Here is a tiny trained network, its code and every weight. The questions are about switching its units off for an input and a class, where a switched-off unit gives its printed mean instead of its output.

import numpy as np


def w(rows, s, z=0):
    codes = np.array(rows[::2]) - 128.0
    scale = np.full(codes.shape[1], s)
    scale[-1] = z or s
    return codes * scale


def norm(h):
    return h / np.sqrt((h * h).mean(-1, keepdims=True) + 1e-5)


def f(y):
    return y / 2 * (1 + np.tanh(0.7978845608 * (y + 0.044715 * y**3)))


def log_softmax(a):
    a = a - a.max(-1, keepdims=True)
    return a - np.log(np.exp(a).sum(-1, keepdims=True))


def net(x, mask):
    res = np.array(x, float).reshape(1, 5) / 4 @ E
    u = 0
    for l in range(3):
        y = f(norm(res) @ A[l][:, :-1].T + A[l][:, -1])
        res = res + np.where(mask[u : u + 4], y, B[l][:, -1]) @ B[l][:, :-1]
        u += 4
    return log_softmax(norm(res)[-1] @ U[:, :-1].T + U[:, -1])


A, B = {}, {}
E = w([
[128,131,128,128],'x0',
[128,129,127,128],'x1',
[205,17,116,145],'x2',
[78,121,40,170],'x3',
[65,108,166,250],'x4',
],0.002)
A[0] = w([
[100,199,223,187,117],'0.n0',
[105,200,89,74,53],'0.n1',
[78,233,87,4,5],'0.n2',
[107,98,117,215,77],'0.n3',
],0.0046,0.0012)
B[0] = w([
[63,82,137,2,228],'0.n0',
[90,119,144,205,166],'0.n1',
[121,16,151,195,249],'0.n2',
[65,105,155,162,152],'0.n3',
],0.0059,0.0019)
A[1] = w([
[157,67,249,119,118],'1.n0',
[48,253,188,108,117],'1.n1',
[156,167,59,174,4],'1.n2',
[103,161,163,75,122],'1.n3',
],0.0055,0.0025)
B[1] = w([
[60,159,254,116,254],'1.n0',
[85,137,44,82,174],'1.n1',
[173,58,156,96,89],'1.n2',
[137,50,73,178,147],'1.n3',
],0.0058,0.0025)
A[2] = w([
[181,76,24,80,2],'2.n0',
[213,131,80,189,98],'2.n1',
[11,3,95,185,188],'2.n2',
[228,195,182,76,34],'2.n3',
],0.0051,0.00079)
B[2] = w([
[3,145,162,91,132],'2.n0',
[108,47,158,50,130],'2.n1',
[220,146,100,129,254],'2.n2',
[155,249,58,141,149],'2.n3',
],0.0049,0.0041)
U = w([
[111,133,248,157,237],'0',
[67,77,111,21,162],'1',
[209,65,84,242,143],'2',
[85,163,24,184,46],'3',
[217,230,128,87,3],'4',
],0.012,0.0017)

Each question gives the input, the list of numbers given to net, and the class t.
The units are the neurons (one row each of A and B). Each row of codes is followed by its name. A weight is (code - 128) times the scale printed after its matrix; where a second scale follows, it is the last column's (A, B and U).
mask holds one flag per neuron, layer by layer. A switched-off neuron (its flag False) gives its mean, the last column of its row in B, instead of its output. The means were averaged over made-up inputs and are rounded, as every weight is.
A unit's drop is (log p(t) with every unit on - log p(t) with that unit switched off) / (log p(t) with every unit on - log p(t) with every unit switched off).
The circuit of an input: a set's keep is (log p(t) with only the set's units on - log p(t) with every unit switched off) / (log p(t) with every unit on - log p(t) with every unit switched off). Starting from all 12 units, units are removed one at a time, each time the one whose removal leaves the highest keep (on an exact tie, the one counted first), for as long as the keep stays at least 0.8.
circuit, biggest first: the units of the circuit, biggest drop first
unit that matters most: the unit with the biggest drop
top k neurons: the k neurons with the biggest drops, biggest first
top k neurons in layer l: the k neurons of layer l with the biggest drops, biggest first
input [7,7,-4,3,-2], class 2: unit that matters most : 0.n2
input [-3,4,5,-7,-2], class 4: circuit, biggest first : [0.n2, 2.n3]
input [-7,-4,5,-1,-3], class 4: circuit, biggest first : [2.n3, 0.n2]
input [-4,2,-6,2,-6], class 2: circuit, biggest first : [0.n2, 2.n2]
input [-1,-1,8,-8,-7], class 4: circuit, biggest first : [2.n3, 0.n2]
input [7,-2,-1,-4,-6], class 0: circuit, biggest first : [0.n2, 1.n0]
input [6,5,7,-8,-6], class 4: top 2 neurons : [2.n3, 0.n2]
input [4,-3,0,-2,-8], class 0: top 4 neurons : [0.n2, 1.n0, 0.n1, 2.n2]
input [4,1,8,-7,-1], class 4: circuit, biggest first : [0.n2, 2.n3]
input [4,2,6,-6,0], class 4: top 4 neurons : [0.n2, 2.n3, 0.n1, 0.n3]
input [4,1,5,5,-3], class 1: top 2 neurons : [1.n0, 2.n0]
input [0,-8,-7,0,6], class 1: top 3 neurons : [0.n0, 2.n3, 1.n1]
input [-5,-6,7,-4,-6], class 4: top 2 neurons : [2.n3, 0.n0]
input [-6,2,-1,-4,7], class 1: top 2 neurons : [0.n0, 0.n2]
input [-8,-7,3,0,-3], class 4: top 3 neurons : [2.n3, 0.n0, 1.n1]
input [-6,3,-1,2,1], class 3: top 3 neurons : [0.n2, 1.n1, 0.n3]
input [6,-2,-8,1,-3], class 2: top 2 neurons in layer 0 : [0.n2, 0.n1]
input [-2,8,3,-4,0], class 4: circuit, biggest first : [0.n2]
input [1,8,8,-2,-3], class 4: circuit, biggest first : [2.n3, 0.n2]
input [1,1,-3,-3,4], class 1: circuit, biggest first : [0.n0]
input [-3,-6,-2,5,-8], class 2: top 2 neurons : [0.n2, 0.n1]
input [-6,7,6,-4,-2], class 4: circuit, biggest first : [0.n2, 2.n3]
input [-2,-3,-3,-3,7], class 1: top 2 neurons : [0.n0, 0.n2]
input [-4,6,-2,0,2], class 1: top 2 neurons : [0.n0, 2.n3]
